Below are the code and all the weights of a small trained network. Each question names an input and a target symbol and asks about switching units off, where a switched-off unit gives its printed mean instead of its output.

import numpy as np


def w(rows, s, z=0):
    codes = np.array(rows[::2]) - 128.0
    scale = np.full(codes.shape[1], s)
    scale[-1] = z or s
    return codes * scale


def f(y):
    return y / 2 * (1 + np.tanh(0.7978845608 * (y + 0.044715 * y**3)))


def softmax(a):
    e = np.exp(a - a.max(-1, keepdims=True))
    return e / e.sum(-1, keepdims=True)


def log_softmax(a):
    a = a - a.max(-1, keepdims=True)
    return a - np.log(np.exp(a).sum(-1, keepdims=True))


def net(x, mask):
    ids = ['βγλξσφω'.index(c) for c in x.split()]
    T = len(ids)
    res = E[ids] + P[:T]
    q, k, v = (res @ M[0].T for M in (Q, K, V))
    z = softmax(np.where(np.tri(T) > 0, q @ k.T / 3**0.5, -1e9)) @ v
    res = res + np.where(mask[0], z, O[0][:, -1]) @ O[0][:, :-1]
    y = f(res @ A[0][:, :-1].T + A[0][:, -1])
    res = res + np.where(mask[1:9], y, B[0][:, -1]) @ B[0][:, :-1]
    return log_softmax(res[-1] @ U[:, :-1].T + U[:, -1])


Q, K, V, O, A, B = {}, {}, {}, {}, {}, {}
E = w([
[48,225,210,212,179,40,92],'β',
[53,175,134,95,42,24,59],'γ',
[91,117,138,185,76,157,127],'λ',
[112,151,251,130,113,178,117],'ξ',
[165,183,66,186,174,131,84],'σ',
[121,155,121,141,119,39,215],'φ',
[80,160,58,122,89,195,165],'ω',
],0.015)
P = w([
[190,210,103,59,164,106,219],'0',
[30,180,174,121,111,123,68],'1',
[30,156,186,128,90,119,67],'2',
[20,147,201,135,88,115,78],'3',
[2,136,182,149,76,112,95],'4',
[31,129,157,149,71,141,72],'5',
[92,123,149,149,51,193,48],'6',
[42,147,144,147,53,134,60],'7',
[26,131,151,137,53,146,70],'8',
[42,144,130,149,38,190,95],'9',
[73,165,129,134,35,205,95],'10',
],0.0077)
Q[0] = w([
[178,65,137,81,126,93,222],'H1',
[247,59,140,68,194,140,179],'H1',
[122,81,167,86,202,77,133],'H1',
],0.011)
K[0] = w([
[111,177,129,158,136,201,32],'H1',
[34,133,143,175,85,205,2],'H1',
[71,68,85,153,139,123,43],'H1',
],0.0075)
V[0] = w([
[221,100,101,87,91,209,206],'H1',
[185,149,22,63,150,90,131],'H1',
[52,111,118,132,7,132,148],'H1',
],0.011)
O[0] = w([
[165,48,57,80,182,35,75,1],'H1',
[229,80,116,212,168,165,177,149],'H1',
[12,40,196,180,177,60,125,144],'H1',
],0.011,0.0078)
A[0] = w([
[130,61,80,179,155,126,81,92],'N1',
[125,200,126,159,77,138,102,57],'N2',
[1,125,60,158,147,91,122,69],'N3',
[164,43,139,176,172,86,127,2],'N4',
[126,145,107,134,166,135,88,182],'N5',
[140,179,147,212,27,119,108,141],'N6',
[93,42,141,55,171,177,169,44],'N7',
[139,57,184,112,154,13,91,62],'N8',
],0.0083,0.0059)
B[0] = w([
[60,157,219,78,153,138,135,148],'N1',
[166,86,183,34,119,201,102,207],'N2',
[220,106,119,123,106,204,98,182],'N3',
[126,166,255,151,181,102,52,148],'N4',
[67,112,20,142,87,101,67,137],'N5',
[162,142,193,143,223,99,109,252],'N6',
[60,144,71,167,149,147,39,127],'N7',
[117,141,25,112,166,233,77,153],'N8',
],0.0081,0.02)
U = w([
[95,169,170,228,134,85,145,113],'β',
[153,134,161,71,87,48,89,224],'γ',
[127,166,163,110,165,144,145,23],'λ',
[121,64,147,60,254,139,158,112],'ξ',
[155,133,150,139,182,89,156,95],'σ',
[205,134,141,130,164,104,148,124],'φ',
[71,131,105,140,135,162,170,253],'ω',
],0.0058,0.0056)

Each question gives the input, a string of symbols that net reads in full, and the target symbol t.
The units are the heads (3 rows each of Q, K, V and O) and the neurons (one row each of A and B). Each row of codes is followed by its name. A weight is (code - 128) times the scale printed after its matrix; where a second scale follows, it is the last column's (O, A, B and U).
mask holds one flag per unit, heads first, then neurons. A switched-off unit (its flag False) gives its mean, the last column of its rows in O or B, instead of its output. The means were averaged over made-up inputs and are rounded, as every weight is.
A unit's drop is (log p(t) with every unit on - log p(t) with that unit switched off) / (log p(t) with every unit on - log p(t) with every unit switched off).
The circuit of an input: a set's keep is (log p(t) with only the set's units on - log p(t) with every unit switched off) / (log p(t) with every unit on - log p(t) with every unit switched off). Starting from all 9 units, units are removed one at a time, each time the one whose removal leaves the highest keep (on an exact tie, the one counted first), for as long as the keep stays at least 0.8.
circuit, biggest first: the units of the circuit, biggest drop first
unit that matters most: the unit with the biggest drop
k most important neurons: the k neurons with the biggest drops, biggest first
drop when u is switched off: that unit's drop, to one decimal
input ω φ ω β β β ξ, target β: unit that matters most	N2
input γ β σ γ β β β β σ β σ, target β: circuit, biggest first	[H1; N2]
input λ λ β β β, target ω: circuit, biggest first	[H1; N8; N6; N2]
input ω φ φ φ β β σ, target β: 2 most important neurons	[N2; N8]
input ω β ω, target ξ: 2 most important neurons	[N1; N8]
input ξ β λ β β β γ β γ ξ, target γ: 2 most important neurons	[N8; N6]
input β β ω, target λ: 2 most important neurons	[N2; N6]
input λ σ ω σ, target ω: 3 most important neurons	[N6; N2; N8]
input ω β β σ β ξ β β ω β σ, target ξ: 2 most important neurons	[N1; N8]
input ω β β ξ, target ξ: drop when H1 is switched off	1.5
input γ σ β φ, target β: drop when N2 is switched off	0.2
input γ λ ω, target β: drop when H1 is switched off	0.7
input ξ β β ω σ, target γ: drop when N7 is switched off	0.0
input ξ β ω λ β ω λ, target γ: most important neuron	[N8]
